Moves between states:
z435: q>z494, u>z292, c>z512, m>z401, g>z281, x>z978, n>z260
z880: q>z44, u>z316, c>z942, m>z446, g>z999, x>z873, n>z564
z780: q>z903, u>z126, c>z837, m>z953, g>z75, x>z530, n>z760
z323: q>z458, u>z487, c>z312, m>z681, g>z299, x>z808, n>z864
z776: q>z51, u>z978, c>z841, m>z486, g>z288, x>z292, n>z477
z126: q>z584, u>z780, c>z666, m>z664, g>z746, x>z329, n>z834
z584: q>z126, u>z903, c>z444, m>z432, g>z149, x>z968, n>z648
z8: q>z841, u>z673, c>z51, m>z564, g>z609, x>z577, n>z446
z260: q>z226, u>z663, c>z149, m>z112, g>z444, x>z809, n>z435
z666: q>z444, u>z837, c>z126, m>z893, g>z226, x>z614, n>z56
z731: q>z511, u>z747, c>z775, m>z54, g>z547, x>z820, n>z632
z864: q>z300, u>z989, c>z828, m>z359, g>z236, x>z160, n>z323
z530: q>z940, u>z329, c>z108, m>z999, g>z446, x>z780, n>z609
z942: q>z181, u>z387, c>z880, m>z582, g>z78, x>z857, n>z411
z487: q>z78, u>z323, c>z798, m>z190, g>z181, x>z407, n>z989
z857: q>z266, u>z793, c>z873, m>z720, g>z489, x>z942, n>z934
z201: q>z695, u>z628, c>z809, m>z93, g>z968, x>z149, n>z14
z793: q>z112, u>z857, c>z319, m>z226, g>z893, x>z387, n>z171
z609: q>z265, u>z61, c>z418, m>z80, g>z8, x>z760, n>z530
z332: q>z547, u>z924, c>z381, m>z760, g>z511, x>z80, n>z953
z291: q>z809, u>z582, c>z695, m>z387, g>z614, x>z226, n>z169
z940: q>z530, u>z968, c>z190, m>z798, g>z628, x>z903, n>z265
z44: q>z880, u>z93, c>z181, m>z628, g>z798, x>z632, n>z820
z547: q>z332, u>z278, c>z970, m>z208, g>z731, x>z50, n>z252
z873: q>z632, u>z319, c>z857, m>z75, g>z953, x>z880, n>z511
z300: q>z864, u>z943, c>z25, m>z283, g>z256, x>z517, n>z458
z252: q>z953, u>z432, c>z407, m>z903, g>z632, x>z798, n>z547
z56: q>z281, u>z782, c>z834, m>z517, g>z494, x>z283, n>z666
z324: q>z782, u>z281, c>z208, m>z970, g>z292, x>z288, n>z749
z749: q>z837, u>z444, c>z903, m>z407, g>z663, x>z190, n>z324
z664: q>z432, u>z953, c>z893, m>z126, g>z319, x>z790, n>z924
z494: q>z435, u>z358, c>z589, m>z171, g>z56, x>z169, n>z226
z989: q>z943, u>z864, c>z50, m>z288, g>z486, x>z970, n>z487
z319: q>z811, u>z873, c>z793, m>z746, g>z664, x>z316, n>z213
z108: q>z190, u>z614, c>z530, m>z78, g>z582, x>z837, n>z418
z236: q>z256, u>z486, c>z856, m>z978, g>z864, x>z401, n>z299
z632: q>z873, u>z811, c>z266, m>z878, g>z252, x>z44, n>z731
z75: q>z878, u>z746, c>z720, m>z873, g>z780, x>z446, n>z577
z511: q>z731, u>z213, c>z934, m>z577, g>z332, x>z564, n>z873
z358: q>z292, u>z494, c>z577, m>z934, g>z782, x>z51, n>z720
z486: q>z411, u>z236, c>z820, m>z776, g>z989, x>z775, n>z181
z51: q>z776, u>z169, c>z8, m>z411, g>z418, x>z358, n>z582
z299: q>z387, u>z181, c>z93, m>z809, g>z323, x>z112, n>z236
z316: q>z93, u>z880, c>z387, m>z695, g>z790, x>z319, n>z605
z489: q>z407, u>z893, c>z953, m>z837, g>z857, x>z78, n>z381
z169: q>z978, u>z51, c>z673, m>z256, g>z283, x>z494, n>z291
z695: q>z201, u>z446, c>z291, m>z316, g>z329, x>z746, n>z673
z628: q>z446, u>z201, c>z477, m>z44, g>z940, x>z878, n>z841
z160: q>z517, u>z970, c>z278, m>z281, g>z401, x>z864, n>z808
z50: q>z80, u>z828, c>z989, m>z265, g>z820, x>z547, n>z798
z970: q>z381, u>z160, c>z547, m>z324, g>z775, x>z989, n>z407
z582: q>z477, u>z291, c>z446, m>z942, g>z108, x>z720, n>z51
z266: q>z857, u>z112, c>z632, m>z663, g>z407, x>z181, n>z775
z841: q>z8, u>z14, c>z776, m>z820, g>z265, x>z54, n>z628
z78: q>z487, u>z458, c>z999, m>z108, g>z942, x>z489, n>z943
z149: q>z746, u>z878, c>z260, m>z811, g>z584, x>z201, n>z512
z265: q>z609, u>z599, c>z288, m>z50, g>z841, x>z208, n>z940
z775: q>z934, u>z401, c>z731, m>z292, g>z970, x>z486, n>z266
z648: q>z834, u>z208, c>z281, m>z278, g>z512, x>z599, n>z584
z458: q>z323, u>z78, c>z790, m>z614, g>z387, x>z893, n>z300
z808: q>z893, u>z407, c>z432, m>z444, g>z112, x>z323, n>z160
z577: q>z54, u>z589, c>z358, m>z511, g>z760, x>z8, n>z75
z477: q>z582, u>z809, c>z628, m>z181, g>z190, x>z663, n>z776
z811: q>z319, u>z632, c>z112, m>z149, g>z432, x>z93, n>z747
z411: q>z486, u>z256, c>z564, m>z51, g>z943, x>z934, n>z942
z401: q>z171, u>z775, c>z747, m>z435, g>z160, x>z236, n>z112
z208: q>z760, u>z648, c>z324, m>z547, g>z54, x>z265, n>z903
z54: q>z577, u>z512, c>z292, m>z731, g>z208, x>z841, n>z878
z256: q>z236, u>z411, c>z605, m>z169, g>z300, x>z171, n>z387
z112: q>z793, u>z266, c>z811, m>z260, g>z808, x>z299, n>z401
z407: q>z489, u>z808, c>z252, m>z749, g>z266, x>z487, n>z970
z512: q>z589, u>z54, c>z435, m>z747, g>z648, x>z14, n>z149
z978: q>z169, u>z776, c>z14, m>z236, g>z359, x>z435, n>z809
z432: q>z664, u>z252, c>z808, m>z584, g>z811, x>z312, n>z278
z213: q>z747, u>z511, c>z171, m>z589, g>z924, x>z605, n>z319
z614: q>z681, u>z108, c>z329, m>z458, g>z291, x>z666, n>z283
z999: q>z798, u>z790, c>z78, m>z530, g>z880, x>z953, n>z80
z25: q>z828, u>z80, c>z300, m>z61, g>z605, x>z924, n>z790
z856: q>z605, u>z820, c>z236, m>z14, g>z828, x>z747, n>z93
z878: q>z75, u>z149, c>z663, m>z632, g>z903, x>z628, n>z54
z564: q>z820, u>z605, c>z411, m>z8, g>z80, x>z511, n>z880
z828: q>z25, u>z50, c>z864, m>z599, g>z856, x>z278, n>z312
z834: q>z648, u>z760, c>z56, m>z924, g>z589, x>z61, n>z126
z226: q>z260, u>z720, c>z746, m>z793, g>z666, x>z291, n>z494
z80: q>z50, u>z25, c>z943, m>z609, g>z564, x>z332, n>z999
z387: q>z299, u>z942, c>z316, m>z291, g>z458, x>z793, n>z256
z278: q>z924, u>z547, c>z160, m>z648, g>z747, x>z828, n>z432
z171: q>z401, u>z934, c>z213, m>z494, g>z517, x>z256, n>z793
z663: q>z720, u>z260, c>z878, m>z266, g>z749, x>z477, n>z292
z605: q>z856, u>z564, c>z256, m>z673, g>z25, x>z213, n>z316
z61: q>z599, u>z609, c>z283, m>z25, g>z673, x>z834, n>z329
z589: q>z512, u>z577, c>z494, m>z213, g>z834, x>z673, n>z746
z93: q>z316, u>z44, c>z299, m>z201, g>z312, x>z811, n>z856
z673: q>z14, u>z8, c>z169, m>z605, g>z61, x>z589, n>z695
z359: q>z283, u>z288, c>z599, m>z864, g>z978, x>z281, n>z681
z953: q>z252, u>z664, c>z489, m>z780, g>z873, x>z999, n>z332
z381: q>z970, u>z517, c>z332, m>z782, g>z934, x>z943, n>z489
z747: q>z213, u>z731, c>z401, m>z512, g>z278, x>z856, n>z811
z790: q>z312, u>z999, c>z458, m>z329, g>z316, x>z664, n>z25
z903: q>z780, u>z584, c>z749, m>z252, g>z878, x>z940, n>z208
z312: q>z790, u>z798, c>z323, m>z968, g>z93, x>z432, n>z828
z760: q>z208, u>z834, c>z782, m>z332, g>z577, x>z609, n>z780
z444: q>z666, u>z749, c>z584, m>z808, g>z260, x>z681, n>z281
z720: q>z663, u>z226, c>z75, m>z857, g>z837, x>z582, n>z358
z14: q>z673, u>z841, c>z978, m>z856, g>z599, x>z512, n>z201
z181: q>z942, u>z299, c>z44, m>z477, g>z487, x>z266, n>z486
z798: q>z999, u>z312, c>z487, m>z940, g>z44, x>z252, n>z50
z934: q>z775, u>z171, c>z511, m>z358, g>z381, x>z411, n>z857
z746: q>z149, u>z75, c>z226, m>z319, g>z126, x>z695, n>z589
z782: q>z324, u>z56, c>z760, m>z381, g>z358, x>z418, n>z837
z517: q>z160, u>z381, c>z924, m>z56, g>z171, x>z300, n>z893
z190: q>z108, u>z681, c>z940, m>z487, g>z477, x>z749, n>z288
z809: q>z291, u>z477, c>z201, m>z299, g>z681, x>z260, n>z978
z681: q>z614, u>z190, c>z968, m>z323, g>z809, x>z444, n>z359
z329: q>z968, u>z530, c>z614, m>z790, g>z695, x>z126, n>z61
z418: q>z288, u>z283, c>z609, m>z943, g>z51, x>z782, n>z108
z292: q>z358, u>z435, c>z54, m>z775, g>z324, x>z776, n>z663
z446: q>z628, u>z695, c>z582, m>z880, g>z530, x>z75, n>z8
z281: q>z56, u>z324, c>z648, m>z160, g>z435, x>z359, n>z444
z893: q>z808, u>z489, c>z664, m>z666, g>z793, x>z458, n>z517
z924: q>z278, u>z332, c>z517, m>z834, g>z213, x>z25, n>z664
z968: q>z329, u>z940, c>z681, m>z312, g>z201, x>z584, n>z599
z837: q>z749, u>z666, c>z780, m>z489, g>z720, x>z108, n>z782
z599: q>z61, u>z265, c>z359, m>z828, g>z14, x>z648, n>z968
z820: q>z564, u>z856, c>z486, m>z841, g>z50, x>z731, n>z44
z288: q>z418, u>z359, c>z265, m>z989, g>z776, x>z324, n>z190
z943: q>z989, u>z300, c>z80, m>z418, g>z411, x>z381, n>z78
z283: q>z359, u>z418, c>z61, m>z300, g>z169, x>z56, n>z614

In the rows, 26 stands for zero.

The rows follow the links: the fewer symbols apart two states are, the more alike their rows tend to be.

Each row is also shifted at random along 5 hidden directions that mean nothing.

Some states, each with a row of numbers:
z78 -> 24,26,24,24,29,25,23,25,20,29,22,28,26,24,24,25,27,21,28,25,28,25,26,25,28,30,23,26,24,25,27,25,24,30,34,24,30,26,21,27,21,29,27,23,26,27,25,24,23,28,26,25,25,25,24,29,27,25,23,26,25
z798 -> 17,27,27,26,26,21,27,29,20,24,22,27,22,25,31,23,26,23,28,27,21,25,21,23,20,31,26,23,25,22,26,23,25,26,29,26,31,24,26,27,30,30,23,26,31,31,26,28,21,23,23,22,26,31,27,29,26,22,27,25,24
z970 -> 32,32,27,24,25,23,24,24,17,25,23,29,28,25,24,28,22,21,30,30,29,28,29,27,26,29,25,26,25,21,30,24,23,27,31,29,28,19,29,29,25,21,22,26,33,31,28,27,22,21,32,28,27,27,25,26,25,21,25,25,26
z903 -> 33,27,26,24,28,21,30,30,27,23,26,23,21,28,24,23,22,33,25,26,23,26,28,30,29,25,29,20,26,23,27,25,26,26,32,23,33,23,20,22,30,29,26,33,28,32,32,25,28,23,27,29,26,25,28,30,28,24,21,29,22
z517 -> 34,28,28,20,23,27,28,21,20,29,25,29,28,18,26,28,26,15,24,29,31,28,26,29,24,32,20,31,26,23,29,23,20,25,26,28,22,26,31,31,23,20,27,26,28,24,27,22,23,26,31,25,28,26,23,26,20,25,30,24,29
z75 -> 24,28,30,25,24,25,28,29,27,31,26,20,28,29,28,23,29,29,27,19,25,26,29,27,26,22,24,26,27,20,21,28,25,19,27,30,28,26,21,27,27,26,28,25,23,29,31,24,22,23,24,27,21,28,29,28,22,30,24,26,23
z387 -> 27,24,24,26,31,27,24,26,20,29,17,23,19,27,30,26,28,25,21,28,31,26,25,25,24,33,27,22,23,30,23,28,27,31,26,24,26,27,23,24,24,27,28,23,24,23,21,24,24,30,21,28,30,22,29,23,31,26,27,28,25
z614 -> 34,25,25,22,28,26,25,28,23,29,21,28,23,24,28,24,27,22,23,27,33,29,24,27,25,31,22,23,25,23,25,28,21,24,28,28,25,21,22,32,23,25,32,26,25,24,24,21,20,29,24,27,26,26,27,25,24,28,26,24,22
z978 -> 37,29,26,26,30,22,19,26,23,21,22,24,25,27,28,27,21,28,26,25,26,28,25,26,24,30,29,24,22,29,26,26,27,24,22,27,24,23,28,31,25,26,21,27,30,24,21,30,20,23,27,29,29,22,30,22,27,25,30,26,23
z943 -> 15,26,25,31,24,26,23,26,23,28,28,30,18,22,24,21,18,31,29,26,23,24,26,29,25,24,28,22,22,27,25,30,33,31,27,29,29,28,21,26,25,24,23,22,26,28,26,30,29,24,28,23,31,28,25,26,22,28,23,23,18
z599 -> 21,25,26,29,21,23,29,27,30,24,28,30,24,23,25,26,23,25,24,26,26,29,22,27,22,26,26,24,26,26,28,23,24,26,22,25,24,24,30,30,28,24,23,28,29,23,30,27,24,26,24,26,26,25,27,25,24,25,31,27,23
z288 -> 27,24,22,26,26,24,22,21,25,19,25,29,31,26,19,28,22,20,25,31,29,28,25,21,29,25,26,31,24,27,31,25,18,27,28,24,29,22,31,28,22,24,24,25,31,26,27,23,24,27,29,26,24,25,25,25,30,20,25,24,30
z486 -> 24,31,27,29,26,23,18,25,21,25,24,25,24,28,27,27,22,28,31,21,24,27,25,24,27,25,28,30,22,23,25,30,30,26,23,31,25,24,24,29,25,26,19,24,28,25,25,28,22,21,27,27,30,26,25,27,24,28,26,25,24
z50 -> 18,26,27,32,22,24,25,25,33,27,32,33,25,23,23,27,22,30,29,23,19,23,25,22,23,18,28,30,24,23,29,27,30,22,23,30,28,27,29,25,28,29,25,22,27,27,26,29,27,22,27,20,25,29,20,25,21,28,24,23,24
z489 -> 34,27,24,21,28,27,25,26,25,28,24,25,24,26,22,25,28,25,26,30,30,24,29,28,28,28,25,25,22,25,26,26,26,31,32,24,32,27,22,22,27,29,27,24,25,29,24,24,30,27,28,25,27,27,25,29,32,21,21,27,26
z213 -> 26,24,28,27,22,29,31,25,27,29,27,29,28,25,25,28,26,26,26,27,25,22,27,28,22,24,25,28,31,27,26,28,29,24,25,24,21,30,29,25,25,25,25,24,25,28,27,28,29,26,23,25,27,23,24,23,26,26,27,26,30
z319 -> 27,27,29,22,23,27,31,32,24,32,25,23,20,27,30,28,30,30,26,21,27,23,27,31,24,25,24,20,26,22,24,28,31,24,24,27,23,30,21,24,29,27,27,26,19,29,27,30,26,24,22,27,28,25,26,26,27,28,28,27,20
z746 -> 27,27,27,24,28,29,29,31,23,29,26,23,28,26,31,26,33,26,23,24,29,24,24,28,23,29,23,28,26,27,22,25,23,22,25,28,26,27,28,29,27,25,29,26,25,26,26,25,23,26,20,26,26,24,32,25,24,29,30,28,27
z512 -> 39,27,26,25,23,25,26,25,24,21,27,21,29,29,29,29,26,22,25,27,25,27,26,23,25,25,25,27,29,28,25,23,27,23,23,26,20,26,32,29,27,23,23,30,31,24,25,27,24,24,26,27,25,25,30,24,30,21,30,26,31
z169 -> 36,25,26,27,25,27,22,24,24,27,22,25,21,26,25,26,23,29,24,25,31,29,26,30,31,27,27,22,23,30,22,30,30,30,22,27,24,25,23,29,23,22,24,25,26,24,28,25,27,28,26,32,31,23,27,24,26,29,26,28,20
z44 -> 17,27,29,26,27,24,25,28,22,26,22,24,30,31,31,26,27,23,27,25,23,25,23,24,24,30,25,26,27,24,23,26,26,24,27,25,27,24,26,24,29,30,24,25,26,25,25,27,23,26,23,28,21,27,28,28,28,26,24,30,27
z834 -> 34,28,27,28,22,25,30,26,29,26,29,27,22,22,26,25,25,27,28,27,24,24,24,28,27,24,25,25,28,26,25,23,27,27,26,29,25,26,28,31,26,21,26,29,28,27,29,25,25,26,27,23,30,26,26,23,21,27,27,25,24
z873 -> 14,25,28,24,24,28,31,26,27,28,22,22,28,29,24,26,32,25,25,26,27,25,30,27,28,23,23,29,30,25,25,28,26,25,31,22,24,28,22,21,27,25,30,24,22,24,26,24,31,26,24,29,21,28,26,29,26,28,24,27,31
z720 -> 19,28,24,23,29,27,25,27,28,27,25,21,28,32,25,23,28,31,25,24,27,23,31,25,32,25,23,27,26,28,23,27,27,25,25,26,28,27,21,25,24,25,29,26,23,28,22,24,29,25,27,27,26,22,28,27,27,30,25,28,25
z190 -> 22,24,21,28,30,25,24,24,31,19,25,28,27,30,21,25,24,27,22,30,33,30,26,25,30,23,28,27,24,26,29,24,21,29,28,18,31,23,24,22,26,26,30,27,25,23,28,21,30,26,29,30,22,27,23,29,31,25,21,28,28
z664 -> 24,27,25,22,24,25,32,29,27,29,26,25,22,22,29,25,28,23,25,27,28,24,27,30,22,30,25,22,30,26,26,23,25,26,29,22,26,25,24,23,26,27,30,26,23,29,25,24,26,30,22,25,27,26,25,26,27,25,26,26,27
z54 -> 21,30,28,28,19,25,25,24,31,24,34,22,35,27,25,28,27,28,28,23,23,25,27,25,28,14,26,30,29,23,27,25,27,17,23,27,21,28,28,27,27,20,28,26,26,24,31,30,28,23,27,26,19,27,25,28,19,27,26,26,29
z323 -> 14,26,24,25,24,25,27,26,34,29,29,31,25,22,26,24,27,28,24,22,31,28,24,27,22,22,27,25,22,24,28,26,26,21,20,25,26,23,24,25,23,28,32,25,22,23,23,28,25,28,23,25,25,26,19,27,20,28,27,24,22
z359 -> 15,25,23,28,22,27,27,23,28,25,29,32,27,21,23,26,25,24,24,27,32,30,23,27,24,24,26,28,26,28,28,25,23,24,21,25,23,21,30,29,23,21,26,29,25,23,26,25,24,27,27,24,27,26,25,25,20,27,28,25,29
z112 -> 25,28,24,25,30,26,24,28,28,27,28,22,24,26,30,29,29,30,25,20,23,23,27,22,22,27,25,27,22,26,24,23,28,22,20,29,23,29,25,22,27,30,29,24,24,24,21,30,23,26,24,25,27,24,24,25,26,24,26,25,23
z265 -> 24,26,29,29,21,23,28,23,28,23,27,30,31,27,22,26,22,23,29,30,28,30,23,26,30,23,26,29,29,20,26,27,24,23,27,24,29,21,28,32,26,23,25,27,30,26,30,24,26,22,28,26,21,30,26,25,23,25,28,27,30
z808 -> 22,30,24,23,28,27,28,27,28,26,28,28,26,21,28,25,30,25,22,28,26,27,24,27,23,27,29,24,22,25,30,21,24,24,21,29,25,25,25,23,26,28,29,27,24,26,25,29,23,27,25,23,28,25,23,23,26,24,25,24,25
z181 -> 18,27,26,24,28,23,24,26,21,24,22,22,28,27,28,26,29,23,25,25,29,28,27,23,26,28,25,28,24,23,26,27,26,23,22,24,28,25,23,27,27,27,27,24,24,24,24,27,24,25,26,28,25,24,26,25,29,25,23,29,27
z780 -> 16,25,25,25,27,26,30,29,27,25,29,24,28,23,27,22,30,25,29,26,21,22,24,27,27,27,21,31,27,26,26,22,24,24,32,26,29,25,29,28,28,26,31,28,27,30,25,22,24,27,24,20,24,26,27,26,25,26,25,25,26
z458 -> 27,25,22,25,30,25,24,29,25,31,25,28,25,21,29,26,28,23,25,26,28,27,22,24,23,30,23,25,25,27,27,26,22,28,26,26,29,26,26,25,23,28,30,23,25,21,21,21,24,30,28,24,27,26,24,24,25,27,27,26,28
z407 -> 23,30,25,21,27,20,25,30,25,29,29,25,26,26,25,24,28,26,28,22,30,27,29,27,23,25,27,26,23,18,26,27,22,21,25,28,31,25,22,24,25,28,28,26,24,29,28,27,25,25,26,27,22,30,21,29,24,25,23,23,23
z411 -> 15,24,27,30,24,27,22,25,25,29,24,26,23,27,21,26,21,30,27,22,24,27,27,28,29,23,26,28,24,25,21,30,33,29,28,28,24,28,20,23,23,21,23,21,23,26,25,29,31,24,27,27,29,22,23,26,23,29,26,23,24
z828 -> 36,26,27,29,21,23,27,24,29,25,30,33,28,22,25,27,22,25,27,24,25,27,23,26,22,20,27,28,30,25,28,24,25,23,22,25,27,25,28,26,27,28,23,25,26,23,25,30,26,25,23,23,24,29,19,24,24,24,27,22,30
z841 -> 35,24,27,28,26,24,24,22,24,19,25,24,31,30,27,25,20,22,27,27,23,28,23,22,29,22,27,28,27,27,24,27,26,26,28,23,25,26,31,28,25,26,20,25,32,25,27,28,24,24,26,29,21,25,30,25,31,24,27,28,31

Start here and follow the symbols in turn, left to right. Where do you end up?
Answer with the state's name.
25,25,29,27,27,25,28,29,21,30,20,25,22,25,31,28,29,25,25,23,28,26,24,26,25,32,22,21,27,23,22,29,29,25,25,28,24,28,24,26,26,27,27,25,22,26,25,27,24,26,17,25,29,25,27,27,24,29,25,29,25
m c m: z387
29,23,28,25,26,28,27,24,24,26,29,23,28,26,26,28,27,24,27,28,23,23,23,27,26,26,23,26,31,31,26,22,27,27,24,27,18,30,33,27,27,22,23,25,27,21,26,25,28,27,25,23,25,22,33,21,27,27,32,25,31
m n m u: z75
24,30,29,25,23,27,24,25,21,26,22,28,23,27,27,30,23,25,25,27,33,29,25,28,24,29,28,24,27,24,26,29,27,24,23,27,21,24,27,30,21,23,22,25,25,23,24,29,22,25,27,31,28,27,25,23,24,26,30,29,25
c c c: z856
21,29,30,26,20,26,28,26,21,30,28,29,23,22,24,24,25,26,31,26,23,24,29,31,25,24,25,26,28,21,25,27,28,26,31,30,26,27,26,28,26,22,22,25,27,32,28,27,23,20,27,23,27,29,25,25,22,27,23,25,24
u c c: z924
26,28,20,25,31,24,23,29,30,27,31,24,27,27,24,23,27,27,27,22,19,20,26,23,28,23,21,29,20,28,29,25,23,25,27,28,30,28,28,26,27,27,30,24,28,28,20,21,26,28,26,19,26,25,26,28,27,25,23,22,22
g m u u u: z793
16,28,29,29,27,25,21,24,26,32,23,24,24,29,27,25,29,29,28,19,25,26,27,24,28,25,25,27,23,26,25,33,29,25,26,28,29,29,21,24,24,27,27,21,21,24,24,25,26,25,25,26,26,26,28,30,24,30,24,25,21
g n m n: z108
28,25,22,24,31,24,23,27,32,21,29,25,29,26,23,24,28,29,24,28,20,24,27,23,27,23,28,27,20,28,29,23,23,26,26,23,33,25,26,20,28,27,30,25,26,29,24,24,31,29,30,24,23,25,26,27,31,22,21,24,22
n m g n g: z407
28,25,24,23,24,28,32,28,28,31,28,25,26,22,28,26,30,27,24,28,28,24,24,28,23,28,23,24,31,26,25,23,24,25,29,25,27,26,26,28,27,24,32,29,25,28,27,20,25,29,22,25,26,27,26,26,22,27,27,27,24
q g u m q: z873
28,26,24,27,30,26,22,28,24,25,25,25,27,26,23,21,26,22,26,26,29,27,26,23,28,28,20,29,21,23,27,24,23,28,30,26,32,20,23,31,26,27,27,26,27,28,23,20,22,26,28,24,23,25,27,29,24,27,22,27,24
m n g: z411
26,27,29,25,26,22,23,29,27,25,25,26,26,28,31,27,31,29,27,22,24,26,21,24,22,26,27,27,25,23,22,28,27,22,22,26,27,28,24,22,25,31,24,26,25,23,23,29,23,26,20,26,25,26,27,26,25,26,27,26,27
q x x g m: z329
34,27,27,26,20,26,26,23,27,30,27,31,24,25,21,26,23,24,27,25,34,32,27,29,27,24,25,26,28,24,26,30,22,26,25,27,26,19,24,30,21,21,29,27,25,23,28,24,26,27,29,26,27,26,22,27,21,32,28,25,25
c u g n: z446
26,21,24,28,29,26,29,26,30,26,26,27,25,23,28,21,26,24,24,26,23,24,22,25,24,28,23,25,27,27,26,24,23,26,28,25,27,27,28,26,26,28,30,28,27,24,23,24,22,33,22,23,25,23,27,27,25,26,27,28,26
q c c c: z681
25,24,26,20,23,24,33,29,29,27,26,28,27,24,29,24,29,26,23,28,30,29,26,26,21,28,27,23,27,24,30,23,25,25,26,23,25,29,27,23,28,26,32,29,24,28,26,26,25,25,24,25,26,27,24,25,25,22,25,27,29
x n q: z25
34,26,27,22,24,23,28,27,24,25,23,22,35,32,28,29,31,23,27,26,30,25,27,22,26,28,29,29,28,23,24,26,25,22,29,22,27,27,27,20,29,29,25,26,23,26,27,26,27,23,24,30,19,27,23,30,31,23,24,29,35
g q g g c: z489
30,29,24,22,28,26,23,26,21,26,20,26,24,30,29,28,27,23,22,27,32,31,24,25,24,30,29,27,24,26,25,27,24,25,23,22,25,22,25,25,23,28,29,26,21,21,20,26,24,28,26,31,28,24,26,26,31,27,26,29,29
x x n c: z856
30,29,28,27,28,27,21,25,24,28,25,19,23,28,24,26,21,30,28,24,20,22,30,27,32,24,26,25,25,29,26,28,30,25,26,31,25,28,24,27,25,23,21,26,30,29,26,27,25,23,31,24,28,24,27,24,27,27,26,23,23
c q n m m: z878
27,31,28,26,21,26,26,23,27,29,33,32,25,18,29,26,24,28,29,22,24,28,27,26,20,22,28,29,24,21,27,25,25,22,19,32,20,25,29,27,25,25,26,26,25,28,27,29,21,25,29,21,29,28,20,23,18,26,26,22,23
g u q u n: z793
27,24,25,24,25,21,26,27,30,24,30,27,31,27,24,25,31,23,27,27,19,19,25,23,21,23,26,31,26,23,28,23,22,24,28,25,30,28,27,22,29,27,27,26,26,28,26,26,27,25,24,22,15,29,25,28,28,20,24,26,32
n q u: z924
